Each row is followed by its class number.
[ -20   48   20  -14    3    2   45   10    6   40  -53   21    4 -100
  -30   -5   -8   34    2   -1   34   29   21  -20  -21  -28  -34  -28
   17  -13   32   13   22   -1   55   10  -34   52   23  -14  -12    3
  -48] : 2
[-14  41  16 -16   1   2  50  20  -2  32 -41  11   9 -90 -22 -15 -14  40
  -9 -12  34  20  20 -19 -26 -17 -24 -29  28  -8  18  16  16  -4  60  12
 -29  36  10 -21 -17   6 -39] : 9
[-26   4 -16 -23 -28  -4  12  -8 -25 -12 -18 -11  10 -35   6  18  27 -98
 -41  38 -10 -31  -8 -13   5  10 -39 -29 -16 -22  10 -30  33  13   0  44
   5   4   5  13  59 -11  52] : 10
[-19  54  26 -12   8  -2  40  24  -2  34 -45   9   3 -91 -43   4   0  32
   7 -10  34  12  23 -29  -5 -25 -16 -40  27   0  25  16  13  14  47   1
 -34  35  20 -22 -18   8 -54] : 0
[-29  14  13 -33 -42   5  31 -14 -36  -9 -59 -14  12 -34 -11  12  39 -80
 -35  34   1 -16   3  -8   6 -17 -19 -40 -17 -23  19 -19  37   8  30  43
  34  12   5  26  45   6   7] : 9
[-35  22  23 -27 -15  66 -18  22   0  18  10 -34 -11   3 -42  -3  35 -22
  16 -30   6   4  16  12 -10   7  21 -10  -5   6 -38  13 -26  34  -7  26
   0  54  13  48  51  25  -3] : 11
[-37   6  -6 -25 -39  11  11  -4  -7 -16 -49  -9   1 -25 -16  15  41 -84
 -17  49  -5  -4  -5   3  28  -2 -27 -21 -10 -18  25 -14  46   7  18  32
  20  -3   5  24  48   4  29] : 3
[-18  -8  31 -16 -10  25   9  54   6  12 -11 -28   0  19 -47  -7  46  28
  31 -50   2   8  28  11   6  19  28 -12   1  32 -59 -18 -34  48  -8  51
  -1  44  -3  17  41  39 -19] : 9
[ 18 -34  23 -12  -3  19  20  18  44  38 -63  -9  -4 -49 -55  -5  28   4
 -34 -15 -10  33  16 -24  15 -15  23 -23   8  -4 -24   8 -17  25  16 -20
  -4  -4  37  28  24 -12 -17] : 2
[-35  41  16 -13 -29  38  -9  34  17   7   3 -12 -25 -54 -33  52  68   2
  27 -46   7 -13  32  17   6  25   9  -5  -3  29 -21  17 -26  67 -19  27
 -32  72  41  11  66  41  19] : 4
[ 26 -44   6 -15  -8   0  15  16  35  24 -35 -15 -14 -31 -51  -4  29 -11
 -40 -19  -3  22   9 -29  35   5  19 -26  21  13 -37   4 -33  24  16 -21
  -3 -16  37  11  20 -22   5] : 8
[-20  18   3 -29 -50  10  18   9 -34 -23 -45 -28   3 -27 -18  -1  24 -97
 -27  19 -18 -27   2 -26  -9  16 -12 -47 -17 -14  25 -26  16  23  15  45
  18  20  11  28  37  -4   1] : 5
[ 21 -38  17  -3   8  11  19  30  32  34 -50 -17  -4 -41 -59   3  25   7
 -32 -27  -7  16  16 -31  22 -18  36 -37  23  10 -42   9 -30  37  10 -30
  -9 -20  42   9  15  -8 -17] : 0
[-38  34  -2 -15 -48  35  -1  40  14   6   2 -16   5   4 -33  21  51  -7
 -17 -21   9  -9  20  27 -13  -6  12 -25   3   3 -23 -22 -43  32  20  43
 -43  29  48  -1   8  31 -42] : 4
[-23  32  25 -13  -6   8  43  20 -13  35 -40   5   7 -90 -41 -18   0  40
  -4  -8  36  10  15 -28 -11   0 -18 -37  23  -4  21  27  18   3  48  17
 -34  46  11 -21 -21  -1 -42] : 11
[ 29   3  -4   7   1 -13 -29 -28 -24  19  36  20  35  47  -5  -3  -4 -30
 -19  -2 -15 -18 -29   2 -18 -45 -11   5  -7  -3 -47 -33  10  25 -30  -7
  41   3  10  39  21  -1  -1] : 1
[ 34 -10 -12  15   3  -3 -32 -22 -34  23  36  11  30  27   0 -13  -5 -13
 -27 -16 -23 -23 -23  -5 -35 -39 -14  10  -6   2 -43 -25   9  16 -34   6
  28  10   3  21   5  -5 -10] : 11
[ 23 -42  18 -21 -13   9  19  17  23  29 -39  -7   6 -10 -56 -20  26  -2
 -37 -13   5  23   6 -13  22  -8  31 -37  23   7 -44  -6 -16  26  10 -26
   5 -24  36  11  29 -14  -7] : 1
[ 16 -30  29 -16  -9   4  17  37  35  27 -47 -22   0 -38 -63  -4  22  22
 -21 -14  -8  19  13 -21  19 -10  34 -31  17   3 -46  11 -28  18  22 -22
 -10 -15  39  23  18  -5 -16] : 7
[-14  37  17 -13   7  -5  33  21  10  34 -27  17   1 -98 -20  -4 -15  27
  -3 -13  41   9  20 -26 -25   1 -30 -36  30  -5  27  27  16   2  41   7
 -43  52  20 -30   5   0 -31] : 10
[-19  45  17 -13   8  -6  36  16   9  26 -39  21   7 -98 -22   7 -14  21
   5  -9  37  12  19 -28 -21  -4 -41 -35  29  -8  35  34  11   2  46   9
 -41  50  21 -26   8   2 -27] : 10
[ 10 -55  17 -15 -12  21  23  28  26  29 -55 -30  -3 -32 -59 -17  39  -1
 -42 -16  -9  19  12 -31  30   4  39 -34  13   6 -36  14 -21  22  15 -15
  -5 -19  33   7   9 -12 -20] : 11
[ 27  -5  -6  22   8  -4 -37 -30 -12  26  20  24  20  20   4   6 -18  -5
 -22 -14 -24  -7 -18   3 -27 -57 -25  20 -16 -10 -30 -15  17  24 -30  -2
  34  24  14  36  14  -4  -6] : 2
[ 21 -37  16 -18 -11  18  15  18  32  22 -31 -12   2 -19 -52 -17  27  -4
 -34 -17   3  16   1 -24  29   1  33 -32  18   8 -40  -4 -20  26   7 -26
   1 -20  31   9  21 -16   1] : 1
[-17  17   6 -34 -37   2  13  -5 -36 -15 -42  -8   3 -48 -27  16  11 -85
 -31  29 -13 -28  -8 -10 -20  13 -32 -32  -6 -21  12 -13  35  30   4  35
  19  32  -4  52  71 -17  31] : 5
[-22   9  38  12   0  16 -19 -11  23  20  -6  -7 -13 -53 -33  34  11  47
  32 -46  25   0   4  33 -14 -35  19 -14  -5  14 -41  21 -19  26  -5  -9
   3  73  36  34  39  26   3] : 7
[-48   6  26 -18 -31  49 -10   4   9 -16  20 -11  -1 -22 -12 -13  37  -8
  -1  -3  27  -4   6  16   5 -34  10 -26 -13 -11   1  14 -16   8  15  27
 -10  44  44 -12   0  27 -43] : 11
[-34  47  37  -1 -25  56 -27  16  18 -10  26   3 -10   7   7  14 -25  24
  35 -32  42 -10 -13  35  -5 -24   8 -25  -2  17 -16  36   1  34  -5  18
   8  82  35  46  15  31 -34] : 1
[ -10    9   -6  -39  -39   -9   27   -4  -17  -11  -35  -23    4  -37
  -21    9   73 -105  -33   42  -12  -18    9  -23   19    8  -27  -40
  -30  -12   17  -31   15    7   13   37   25   -2   10   25   44  -11
   33] : 8
[ 34  -4 -30   7  12  -1 -30 -22 -10   8  48  20  15  13  19  -7 -12 -32
 -24 -21 -17  -4 -32  -7 -23 -32 -37  11  -6  -8 -29 -26  -9  13 -24  -1
  19   8   4   3  -7 -15   3] : 8
[ 20  -2 -13  21  12 -22 -41 -29 -11   9  40  20  27  24  10  13 -19 -18
 -17 -13 -22 -22 -16   0 -34 -32 -32  15  -2  -7 -27 -17   3  20 -33  -1
  22   8   9  13  34  -3  11] : 10
[-30   6   2 -38 -36  13  22 -10 -32 -12 -40 -17   7 -39 -14  19  40 -81
 -32  32 -10 -20  -2 -15  13   0 -37 -38 -27 -35   9 -18  33  15   9  48
  18  16   0  33  40  -3  -1] : 4
[-50 -14  14 -15 -10   8 -17  55  -2 -12  46 -23 -29  26 -22 -21  23 -19
  -3 -17  18  -8  10   7  38  30  37 -17  13  27 -30 -27 -11  49  -5  45
 -14  22  48  -8  37  26  11] : 3
[ -26    9    0  -30  -31   11   28  -17  -32  -15  -52  -18   11   -9
  -21   32   47 -114  -12   48  -17  -15  -11   -6   35   -3  -19  -34
  -27  -22    3  -25   16    4   19   35   25   -4   -1   41   55    4
   15] : 3
[-14  34  21 -12   2   4  42  22  -2  33 -42   9   8 -92 -22 -15  -9  52
 -13 -17  32   9  19 -27 -20 -13 -15 -27  28  -7  19  27  18  -1  57  10
 -28  37  11 -24 -18   7 -34] : 9
[ 24 -13 -28  18  14 -13 -35 -22 -20  17  34  21  20  23  10  15 -15  -9
 -35 -13 -24 -14 -24   4 -27 -30 -37  24  -1  -8 -45 -25  14  23 -39   9
  20   2   0  15   8 -10  18] : 4
[-16  39  17 -17   6   6  45  22   0  34 -39   8   6 -95 -20 -18  -9  37
  -3 -16  34  14  21 -22 -25 -21 -18 -27  24  -5  16  19  25  -4  56  11
 -29  39  11 -20 -15  10 -39] : 9
[ 26 -37   5 -14  -4  -1  22  14  40  26 -42  -9 -14 -35 -42  -3  34 -12
 -33 -18   7  29  16 -19  31  -3  21 -30  21   9 -32   4 -24  17  20 -23
  -3 -22  39   9  19 -18  -5] : 8
[ 16 -44  13  -8   5   3  19  22  23  34 -41 -14  -7 -24 -52   0  21   0
 -40 -18  -2  19  16 -23  28 -22  34 -35  27   7 -46  -6 -27  31   9 -27
  -1 -24  39  10  23  -8 -25] : 0
[ 17 -57  16 -12 -12   7  19  28  18  38 -44 -27   3 -26 -61 -23  35   3
 -49 -15 -10  14  10 -30  24   5  41 -31  16   3 -43   8 -22  25  14 -20
  -3 -17  34  11  13 -11  -9] : 11
[ -6  50   7 -17   0  -5  40  15   9  32 -27  21  -4 -96 -19  -3  -5  19
 -10  -9  40  17  13 -24  -3  -4 -34 -40  23  -5  20  24   8  -2  52  11
 -30  48  18 -28 -17  -7 -23] : 8
[-25   1  -1 -18 -51  14  17  -9 -29 -15 -45  -6   9 -32 -23   3  40 -90
 -35  40 -13 -22   6 -27  10 -26 -14 -39 -17 -21  19 -17  33  15  21  44
  24  12  12  38  44  -6  11] : 6
[  0  54  18 -12 -35  43 -29  47  42   8 -15 -20   3 -50  -7  31  30  11
  18 -37   4   1   3  36  -3  -7   9 -27  -5  13  -5  62   2  51  -2   7
 -14  67  69  34   5  48  -2] : 8
[ 27 -47   9  -8   3  12  18  28  40  18 -55 -17   1 -50 -61 -10  34   3
 -25 -24  -2  22  18 -32  18 -10  37 -28  19   1 -30  14 -27  26  18 -18
 -13  -7  39  34  18  -9  -4] : 6
[ 22 -38  21 -17 -11   1  19  16  26  32 -32 -10   6  -9 -57 -18  31  -1
 -38 -10   5  17   8 -16  27  -3  37 -35  19   5 -46  -9 -15  27  11 -25
   7 -25  35  19  29 -12   0] : 1
[ 33 -10 -19  22  10   0 -34 -24 -12   3  29  24  27  19  -2   1  -4 -12
 -13 -15 -20 -14 -23 -11 -27 -57 -14  23  -6 -14 -22 -12   4  16 -24  -4
  22   9   2  33  -1  -6 -12] : 6
[ 37  -4 -10  18   3   0 -44 -23 -22   4  37  18  19  25   8   2 -21 -18
 -23 -23 -34 -24 -23  -5 -28 -40 -10  24   0  -3 -32  -9   5  25 -39  -7
  28   4   7  26   6  -8 -16] : 5
[-14  46  28 -17  -7  -4  45  30  -3  31 -39  11  12 -90 -35  -1 -17  49
   5   2  34  13  10 -16 -20 -22 -25 -42  23 -10   5  18  10  -9  58  13
 -38  44  20 -14 -16   3 -40] : 7
[-17  48  26   0 -39  57 -27   9  49 -20  21  -9 -14 -57 -30  15  56 -16
  38 -29  10 -10  -7   5  -7  -5  22   1 -14  56  12   8 -18  50 -24 -14
 -14  48  46 -14  11  23  28] : 1
[ 19 -54  18  -7  -1  16  19  20  25  25 -48 -18  -3 -17 -44  -5  22   6
 -29 -21  -8  25   9 -16  54   0  41 -30  20   1 -42  13 -32  17  18 -22
   3 -28  34  19  23   1 -17] : 3
[ 16 -42  10 -11  -5  -6  23  23  32  33 -58 -13   3 -30 -57   5  33   7
 -43 -13  -3  23  23 -20  29   1  22 -27  23   0 -46   9 -27  22  19 -13
  -9 -25  40  19  19  -6   3] : 4
[  -9   39   10   -9    5    6   42   25    2   26  -38   13    5 -106
  -27  -14   -3   35    7  -12   36   14   21  -37  -15  -12  -12  -32
   27  -12   30   27   15    2   55    9  -41   48   19   -5  -19    7
  -39] : 6
[ 30   3 -15  23   6   3 -34 -26  -2  12  21  27  27  -2  -2  11 -11   7
 -14 -32 -25 -11 -18  -2 -26 -47 -34  16 -11  -5 -31   0   2  21 -32  -5
  24  15   2  18 -12  -1 -20] : 4
[-36  13  -1 -21 -42  22  12 -20 -19 -10 -60  -3  -8 -51 -11   9  15 -76
 -26  32 -10  -8  -1  -9 -21  -8 -51 -30 -15 -19  38 -29  48  18  13  48
  19  32   7  46  56 -19   6] : 2
[-14  52  22  -4   8  -2  40  13   0  34 -38  10   6 -95 -37  11  -6  36
   1  -9  37  10  19 -28 -15 -22 -18 -41  27  -4  20  19  10  11  48  -3
 -25  39  22 -25 -20   3 -49] : 0
[ 14 -34  11 -13   0  15  20  17  40  29 -54  -9  -6 -43 -52  -8  20   2
 -36 -15  -5  37  18 -25  16 -15  12 -19  12   0 -25  -3 -17  22  16 -16
  -3 -11  38  22  23 -16 -10] : 2
[ 15 -41  19 -11  -1  16  16  22  41  33 -54  -7  -9 -50 -48  -4  19  10
 -37 -16  -2  29  11 -25  19  -7  20 -22  14  -1 -25  11 -15  29  14 -17
  -9   5  43  19  21 -15  -7] : 2
[-39  15  -6 -17 -42  73  -9 -18  10 -21  39   0  -7  27 -23 -22  16 -44
   2 -11  65  12 -31  41 -43 -19   4 -14   8  23 -15 -64 -23   2   8  27
  -7  31   0 -28   5 -12  12] : 1
[ -5  44  19 -13  -3  -5  34  33  -4  29 -44   5   2 -92 -30 -11 -21  37
   1 -21  32   7  17 -29 -32   0 -13 -31  33   3  26  25  19   8  43   6
 -34  54  19 -13 -18   4 -41] : 5
[ 25 -17  -5  17   9   0 -33 -20 -22  20  27  15  29  25  -3  -5   3 -16
 -21 -14 -24 -21 -26  -2 -22 -34 -10  11  -8  -5 -46 -11   7  26 -36   6
  27  11   6  35  11  -3 -10] : 11
[-48 -36  -4 -16  -4  75 -15  42  25 -20  36 -31 -48 -45  12  -2  -1   5
   6 -51  -5  -2 -12 -26  19  31 -19  -8 -11  -1 -21   5 -42  38 -18  46
 -48  79  13 -26  -6   8 -33] : 4
[ -3  48  12 -17  -1  -8  41  16  10  31 -38  22  -3 -96 -23  -5  -6  22
  -1 -11  35  22  15 -19 -10 -10 -36 -40  27  -3  24  18  10   2  52   9
 -34  42  19 -22 -10  -3 -32] : 8
[-19  26  18 -12  -5   6  41  20  -7  40 -39   6   8 -95 -36 -16   4  38
 -11 -10  32  14  14 -28  -6  -5 -15 -36  20  -5  15  28  19   4  46   9
 -31  46  19 -28 -28   3 -48] : 11
[-56  21   2 -15  -7  16   0  32 -11  -6  50  -6 -14   6 -32   4  39 -42
  16  -4  27 -18  18   7  45  28   2   0  -2  34 -50 -10  -5  50 -18  45
 -11  29  20  34  63  11 113] : 1
[-18  -2   0 -28 -51   3  18  -7 -28  -3 -46 -16   9 -34  -4   5  22 -59
 -37  38  -3 -17  -9 -15   6  -3 -38 -32 -16 -33  21 -20  45   3  21  37
  11  15  -4  18  15  -3  -6] : 4
[ -5  16  35 -15 -37  20 -12  17  13  -4   6 -16 -14  52 -43  52  71 -50
  45  -3  17 -22  -1  35  42   1  51  -2 -23  45 -53  20 -36  40  -3   9
 -14  38  34  17  32  29   7] : 8
[ 27  -8  -4  19   6  -9 -41 -15 -15  23  35   9  26  20  -1  10 -13  14
 -22 -16 -28 -20 -27   3 -30 -52  -9  16  -7  -8 -54 -18   3  13 -31  -5
  29   8  11  31   6  -2  -7] : 7
[-25  19   2 -25 -43   6  13 -19 -29 -26 -35 -10   7 -48  -9   1  13 -92
 -28  39  -5 -29 -12 -14 -15  -2 -27 -33  -9 -24  18 -29  44  12  16  42
  22  18   2  33  45 -14   6] : 5
[-36   7  -7   4 -19  34 -20 -29  -7 -22  22   3  -8  27  -9  23 -13 -53
   4   4  14 -11 -15  -4  -3 -48 -29   1 -16  -7 -22 -21  -7  13  18  34
  -7  48  34  -5  17  -9 -30] : 2
[ 29   4 -11  24  20  -7 -29 -22 -17  24  26  18  24  16  -1  13 -11 -14
 -13 -15 -21 -12 -15  -2 -27 -55 -16   7   2   6 -45 -23   6  29 -36  -9
  36   3   9  22  13   3  -7] : 0
[ 14 -41  21  -5   8   7  15  28  34  30 -56 -15  -5 -40 -62   2  33   7
 -26 -23  -5  18  21 -26  22 -21  32 -34  25  12 -32  11 -27  38   7 -29
  -6 -19  47  13  24  -4  -8] : 0
[ 17 -36  17  -8   6   4  15  30  29  30 -39 -18  -6 -36 -60   3  30   4
 -36 -22  -4  14  17 -28  28 -11  36 -35  22  12 -39   4 -28  39   5 -26
  -4 -16  40   3  16  -8  -7] : 0
[ -4  63  40 -11 -42  39 -14  18  -4  29   3 -11   0  46 -32  15  44 -68
   4   3 -17  -3  25  -3  25  -4  40 -13  -7  10 -37 -20 -26  52   8  41
   1  28  35  39  58  32   5] : 2
[-27  26  25 -19  14  18  -6  33  11  31  -5 -12 -37  -3 -43  26  -5   6
  23 -36  11  29  25  22 -27   2 -14  -1   5   9 -25 -12  -7  60 -14  27
 -19  73  24  54  83  13   7] : 2
[-36  29   1 -35 -43   5  14 -21 -34 -15 -39  -1  16 -26 -23  17  37 -97
 -21  48 -16 -33 -18   2  -4 -10 -33 -36 -26 -23  14 -30  61  25   2  29
  29   5  -3  30  65  -9  18] : 1
[-14  44  20 -15   3   2  31  22  11  22 -27  15   9 -93 -17  -7 -15  30
  -6 -14  43  10  14 -29 -22  -3 -30 -39  28 -10  39  28  14  -1  45  11
 -42  45  21 -40 -12   1 -40] : 10
[-24   2  -9 -23 -41  -2  22 -11 -25 -26 -45 -10  13 -67 -13   6  46 -82
 -35  50 -10 -31   1 -28   6  -1 -21 -38 -12 -28  24 -24  41  12  21  44
  18   9   8  35  55  -9  37] : 6
[-28   6   5 -28 -39   7  21 -23 -24 -14 -56  -4   5 -39  -5  12  35 -77
 -25  35  -3 -15   4  -4   1 -27 -31 -28 -14 -24  24 -14  47   5  28  37
  21  10   7  26  47   1  -6] : 9
[ 19 -37  28 -13 -11   2  18  37  30  31 -47 -23   2 -29 -58  -7  22  27
 -29 -13  -2  18  13 -17   9 -13  36 -33  20   3 -48   2 -27  14  22 -18
  -9 -19  39  19  23  -7  -5] : 7
[ 32 -11 -20  29  12  -8 -43 -34  -9  -2  38  24  25  15   3  -5 -11  -7
 -11 -13 -18 -20 -17 -11 -29 -56 -14  23  -2  -8 -24 -15   6  14 -24   0
  23  11   8  31   5  -7   5] : 6
[ 27 -17 -16  22  10 -17 -41 -22  -9  17  36  18  24  29  16   7 -18 -23
 -23 -13 -27 -20 -20  -3 -31 -35 -26  17  -1  -3 -33 -15   4  19 -37  -4
  22   5  11  13  29  -2   7] : 10
[ -2  39   6 -20  -3   8  42  21  11  28 -29  15  -7 -97 -17 -15  -1  34
  -4 -21  41  27  14 -25  -2  -4 -30 -37  26  -3  28  20   8  -5  52   6
 -39  38  16 -40 -34  -5 -49] : 8
[ 29 -49   7  -7  -2  10  21  35  37  25 -46 -19   0 -53 -58 -18  33   0
 -34 -20  -4  19  19 -36  14 -10  38 -28  19   6 -33   8 -24  26  16 -17
 -12  -7  40  37  19 -10   9] : 6
[ -20   37   21  -16    1    8   46   22    0   33  -45    5    6 -101
  -26  -12   -5   40  -10  -15   29   15   20  -27  -18  -17  -18  -27
   23   -9   21   24   21    2   58    8  -30   37   13  -22  -17    9
  -36] : 9
[ 39 -11 -23  23  23 -13 -29 -27 -19  15  31  30  23  26   2   3  -7 -24
  -9 -14 -13 -10 -15   1 -38 -57 -11  20   0  -9 -38 -21  13  20 -28  -4
  23   8   9  47  21  -4  -3] : 6
[ -22   53   20  -19    7   14   43   14    5   37  -50   24   -3 -101
  -23   -2   -9   31    6   -2   34   29   20  -17  -21  -21  -38  -24
   19  -12   35   19   28    1   48   16  -39   53   16  -13   -5    0
  -44] : 2
[ -9  29  25 -15 -11  46 -22   5  52 -11 -34 -20 -15 -26  12  33   3 -51
  35  -6  20   9 -28  12 -38 -25 -14  -8  10  12  23  -8 -34  12  -2  13
 -39  61  32  20  45  27  20] : 10
